Below are the code and all the weights of a small trained network. Each question names an input and a target symbol and asks about switching units off, where a switched-off unit gives its printed mean instead of its output.

import numpy as np


def w(rows, s, z=0):
    codes = np.array(rows[::2]) - 128.0
    scale = np.full(codes.shape[1], s)
    scale[-1] = z or s
    return codes * scale


def f(y):
    return y / 2 * (1 + np.tanh(0.7978845608 * (y + 0.044715 * y**3)))


def softmax(a):
    e = np.exp(a - a.max(-1, keepdims=True))
    return e / e.sum(-1, keepdims=True)


def log_softmax(a):
    a = a - a.max(-1, keepdims=True)
    return a - np.log(np.exp(a).sum(-1, keepdims=True))


def net(x, mask):
    ids = ['αβεζλμσ'.index(c) for c in x.split()]
    T = len(ids)
    res = E[ids] + P[:T]
    u = 0
    for l in range(3):
        q, k, v = (res @ M[l].T for M in (Q, K, V))
        z = softmax(np.where(np.tri(T) > 0, q @ k.T / 2**0.5, -1e9)) @ v
        res = res + np.where(mask[u], z, O[l][:, -1]) @ O[l][:, :-1]
        u += 1
        y = f(res @ A[l][:, :-1].T + A[l][:, -1])
        res = res + np.where(mask[u : u + 8], y, B[l][:, -1]) @ B[l][:, :-1]
        u += 8
    return log_softmax(res[-1] @ U[:, :-1].T + U[:, -1])


Q, K, V, O, A, B = {}, {}, {}, {}, {}, {}
E = w([
[174,145,104,188,120,84,127,32,103,87,7],'α',
[214,90,206,130,96,52,94,200,181,92,217],'β',
[88,128,228,39,78,100,81,147,131,49,35],'ε',
[128,39,156,36,98,210,123,133,111,138,67],'ζ',
[188,126,114,101,103,179,51,145,31,171,194],'λ',
[93,120,165,132,218,82,48,110,88,126,244],'μ',
[70,96,170,62,138,133,191,140,196,118,97],'σ',
],0.012)
P = w([
[79,121,152,171,40,177,106,168,169,230,81],'0',
[106,122,165,169,53,176,173,141,108,246,136],'1',
[134,97,190,158,127,167,158,135,120,204,127],'2',
[148,129,176,119,148,164,134,118,144,188,111],'3',
[160,147,170,117,176,158,136,124,133,169,120],'4',
[157,129,161,105,178,136,138,125,129,150,126],'5',
[163,136,147,88,172,125,137,121,140,137,136],'6',
[167,143,128,66,171,110,131,113,153,125,130],'7',
[175,143,119,66,173,94,138,125,131,113,149],'8',
[190,168,110,73,177,103,140,127,131,96,177],'9',
[197,148,117,74,145,84,152,92,123,83,221],'10',
[178,139,102,75,136,81,140,90,120,54,235],'11',
[135,127,112,61,126,96,132,118,106,28,254],'12',
],0.0086)
Q[0] = w([
[63,205,174,253,39,186,152,119,171,191,145],'0.h0',
[172,85,179,151,183,9,87,114,165,142,221],'0.h0',
],0.004)
K[0] = w([
[81,143,193,160,159,153,114,178,155,142,163],'0.h0',
[171,144,106,254,154,118,155,81,114,95,106],'0.h0',
],0.0056)
V[0] = w([
[141,180,2,226,122,102,175,82,123,89,36],'0.h0',
[150,154,117,124,143,126,146,142,87,144,170],'0.h0',
],0.0069)
O[0] = w([
[108,156,162,164,141,253,111,160,132,77,174,2],'0.h0',
[100,76,83,110,52,93,178,182,158,112,107,117],'0.h0',
],0.012,0.006)
A[0] = w([
[187,108,124,105,108,9,155,79,89,242,85,179],'0.n0',
[220,125,108,109,92,118,106,91,72,153,125,212],'0.n1',
[138,77,85,106,184,57,226,127,176,160,113,148],'0.n2',
[145,139,17,218,89,74,158,138,95,190,123,98],'0.n3',
[156,101,72,9,98,180,192,101,70,205,109,146],'0.n4',
[124,129,124,152,208,186,126,158,89,90,200,147],'0.n5',
[219,169,38,164,103,127,120,33,2,106,91,156],'0.n6',
[51,188,155,55,173,103,173,73,87,144,189,252],'0.n7',
],0.0051,0.0038)
B[0] = w([
[46,220,195,119,172,214,72,172,201,119,99,249],'0.n0',
[142,111,186,133,255,108,72,138,158,102,157,173],'0.n1',
[143,193,145,153,136,76,144,137,194,110,110,182],'0.n2',
[116,92,156,224,205,154,57,161,152,117,145,140],'0.n3',
[250,92,98,162,151,110,105,202,131,81,98,157],'0.n4',
[196,87,188,90,119,165,134,165,133,124,144,147],'0.n5',
[127,173,170,174,203,96,114,16,183,74,96,146],'0.n6',
[80,143,45,31,154,178,131,107,125,100,107,179],'0.n7',
],0.0062,0.015)
Q[1] = w([
[108,179,125,159,238,121,244,67,54,63,104],'1.h0',
[105,174,229,4,244,65,86,156,224,27,143],'1.h0',
],0.0032)
K[1] = w([
[158,113,131,152,97,91,121,134,186,144,101],'1.h0',
[185,186,52,58,95,95,174,103,96,3,200],'1.h0',
],0.0048)
V[1] = w([
[30,183,142,147,108,138,97,177,125,254,53],'1.h0',
[182,198,150,105,154,139,126,143,214,102,37],'1.h0',
],0.0053)
O[1] = w([
[116,98,125,128,48,127,134,26,65,206,255,178],'1.h0',
[58,4,127,104,29,211,96,41,136,32,217,249],'1.h0',
],0.0071,0.012)
A[1] = w([
[106,111,105,77,110,138,83,204,132,135,221,122],'1.n0',
[173,151,132,63,121,95,55,164,102,134,114,231],'1.n1',
[186,199,196,146,146,86,137,164,179,150,165,146],'1.n2',
[82,112,73,101,125,164,134,129,140,89,179,2],'1.n3',
[253,47,217,105,115,247,159,159,137,79,107,65],'1.n4',
[133,148,94,244,179,158,77,73,127,132,173,138],'1.n5',
[58,69,110,158,104,81,187,66,185,161,149,3],'1.n6',
[175,50,105,88,143,101,99,97,148,138,192,175],'1.n7',
],0.0058,0.00089)
B[1] = w([
[181,191,223,153,186,110,84,22,138,106,240,244],'1.n0',
[149,3,111,140,186,117,184,201,195,91,156,169],'1.n1',
[133,100,160,96,97,85,168,217,127,185,151,156],'1.n2',
[102,165,58,146,114,116,156,70,135,91,122,198],'1.n3',
[8,127,73,123,130,48,102,174,119,131,119,221],'1.n4',
[125,78,133,115,146,162,40,88,75,94,20,176],'1.n5',
[92,217,124,61,154,171,184,116,208,141,59,214],'1.n6',
[153,92,36,152,143,120,127,50,60,170,199,255],'1.n7',
],0.006,0.0081)
Q[2] = w([
[140,124,55,113,38,143,110,140,95,150,162],'2.h0',
[94,76,149,2,184,148,99,126,136,72,165],'2.h0',
],0.0079)
K[2] = w([
[89,136,155,166,91,176,102,128,130,143,76],'2.h0',
[155,124,82,134,139,74,164,120,147,1,127],'2.h0',
],0.0072)
V[2] = w([
[141,98,130,116,55,1,130,178,123,175,158],'2.h0',
[168,106,136,156,147,156,82,156,172,90,11],'2.h0',
],0.0055)
O[2] = w([
[89,88,75,107,194,254,84,52,83,8,220,19],'2.h0',
[99,175,151,170,75,111,8,62,130,187,180,2],'2.h0',
],0.0078,0.0071)
A[2] = w([
[99,188,129,101,159,118,188,154,148,170,114,84],'2.n0',
[163,34,62,88,170,254,198,134,127,81,101,253],'2.n1',
[80,176,161,54,112,161,148,137,152,106,56,127],'2.n2',
[83,140,83,124,77,141,34,191,191,70,84,155],'2.n3',
[99,116,195,97,101,103,74,194,162,106,156,139],'2.n4',
[233,106,99,88,149,99,219,224,104,162,123,87],'2.n5',
[88,157,48,136,121,144,230,169,180,122,96,191],'2.n6',
[73,187,163,102,96,150,158,88,83,94,135,190],'2.n7',
],0.0065,0.0022)
B[2] = w([
[116,159,121,175,194,43,91,109,110,136,171,158],'2.n0',
[93,125,136,146,49,104,60,221,210,170,168,181],'2.n1',
[201,122,82,96,142,123,81,155,85,111,104,225],'2.n2',
[142,131,100,147,91,152,185,168,148,139,148,188],'2.n3',
[126,135,76,144,144,155,206,2,96,127,141,254],'2.n4',
[116,117,194,134,149,82,123,132,137,68,58,143],'2.n5',
[181,164,114,178,151,85,105,115,138,159,158,147],'2.n6',
[161,169,138,100,98,125,100,124,76,103,149,190],'2.n7',
],0.0084,0.0078)
U = w([
[197,120,116,64,77,139,142,108,17,123,103,203],'α',
[6,205,75,117,192,122,107,81,61,153,95,3],'β',
[177,221,142,160,46,77,114,125,142,180,137,209],'ε',
[60,102,99,105,97,140,83,182,157,170,122,114],'ζ',
[121,131,255,140,120,64,148,163,132,106,48,228],'λ',
[183,136,165,163,128,183,219,78,172,142,119,81],'μ',
[225,87,80,158,141,127,85,77,50,154,123,87],'σ',
],0.0059,0.0013)

Each question gives the input, a string of symbols that net reads in full, and the target symbol t.
The units are the heads (2 rows each of Q, K, V and O) and the neurons (one row each of A and B). Each row of codes is followed by its name. A weight is (code - 128) times the scale printed after its matrix; where a second scale follows, it is the last column's (O, A, B and U).
mask holds one flag per unit, layer by layer, with each layer's heads first. A switched-off unit (its flag False) gives its mean, the last column of its rows in O or B, instead of its output. The means were averaged over made-up inputs and are rounded, as every weight is.
A unit's drop is (log p(t) with every unit on - log p(t) with that unit switched off) / (log p(t) with every unit on - log p(t) with every unit switched off).
The circuit of an input: a set's keep is (log p(t) with only the set's units on - log p(t) with every unit switched off) / (log p(t) with every unit on - log p(t) with every unit switched off). Starting from the 12 units with the biggest drops (on a tie, the unit counted first), units are removed one at a time, each time the one whose removal leaves the highest keep (on an exact tie, the one counted first), for as long as the keep stays at least 0.8.
circuit, biggest first: the units of the circuit, biggest drop first
most important unit: the unit with the biggest drop
k most important neurons: the k neurons with the biggest drops, biggest first
top k neurons in layer l: the k neurons of layer l with the biggest drops, biggest first
input μ ε α μ, target ε: most important neuron => 0.n1
input μ ε μ β β β α β ζ μ μ ε, target λ: circuit, biggest first => 0.n0, 1.h0, 0.h0
input ε μ ε μ ζ β β β α, target ζ: 3 most important neurons => 2.n1, 1.n5, 1.n0
input ζ α μ β λ σ λ σ ζ μ μ β, target λ: circuit, biggest first => 1.h0, 0.n0, 2.n5
input β α β ε μ μ β, target λ: circuit, biggest first => 1.h0, 0.n0, 2.n5, 0.h0
input α μ ζ μ ζ, target λ: 3 most important neurons => 0.n0, 0.n7, 2.n5
input σ μ μ α ζ, target ε: circuit, biggest first => 2.h0, 0.n6
input ζ μ β σ ζ ζ σ β α ζ μ ε, target λ: 3 most important neurons => 0.n0, 1.n3, 1.n0
input β σ α ζ, target ε: circuit, biggest first => 2.h0, 0.n6, 1.n5
input λ μ α μ, target ε: 3 most important neurons => 0.n1, 0.n6, 0.n2
input ζ μ ζ α ζ β μ β λ, target ζ: 2 most important neurons => 1.n0, 0.n0
input μ β α μ ε σ μ ζ β β β β σ, target ζ: circuit, biggest first => 2.h0, 2.n1
input α ζ ε σ ζ λ ε α μ σ, target ε: 2 most important neurons => 2.n6, 0.n1
input μ μ σ μ β β, target μ: top 2 neurons in layer 0 => 0.n0, 0.n2
input μ λ μ σ α β ε, target ζ: 3 most important neurons => 0.n0, 2.n1, 1.n0
input μ β α μ μ, target λ: 4 most important neurons => 0.n0, 2.n5, 0.n5, 0.n3
input λ α σ β λ, target ζ: top 2 neurons in layer 1 => 1.n0, 1.n4
input β μ μ μ α β β ε μ β β, target ζ: 3 most important neurons => 0.n0, 1.n4, 2.n1
input ε β μ μ β μ ε μ β λ μ α λ, target ε: top neuron in layer 2 => 2.n2
input β α ε μ μ, target λ: top 2 neurons in layer 0 => 0.n0, 0.n5
input μ μ ζ ε, target α: 4 most important neurons => 0.n0, 2.n2, 2.n7, 0.n3
input μ α μ λ μ ε β ζ μ β β, target ζ: 3 most important neurons => 0.n0, 2.n1, 1.n4
input μ ε ζ μ ε α β, target ε: 2 most important neurons => 0.n1, 0.n6
input β σ σ σ α β μ ζ μ μ ζ, target λ: most important neuron => 0.n0
input β μ λ ε μ σ α β, target ε: top 3 neurons in layer 0 => 0.n6, 0.n1, 0.n2
input λ ζ ε μ β α α α, target ε: top 2 neurons in layer 0 => 0.n0, 0.n6
input ε σ μ α, target λ: most important unit => 2.h0
input μ μ ε ζ, target ζ: top 3 neurons in layer 1 => 1.n7, 1.n5, 1.n0
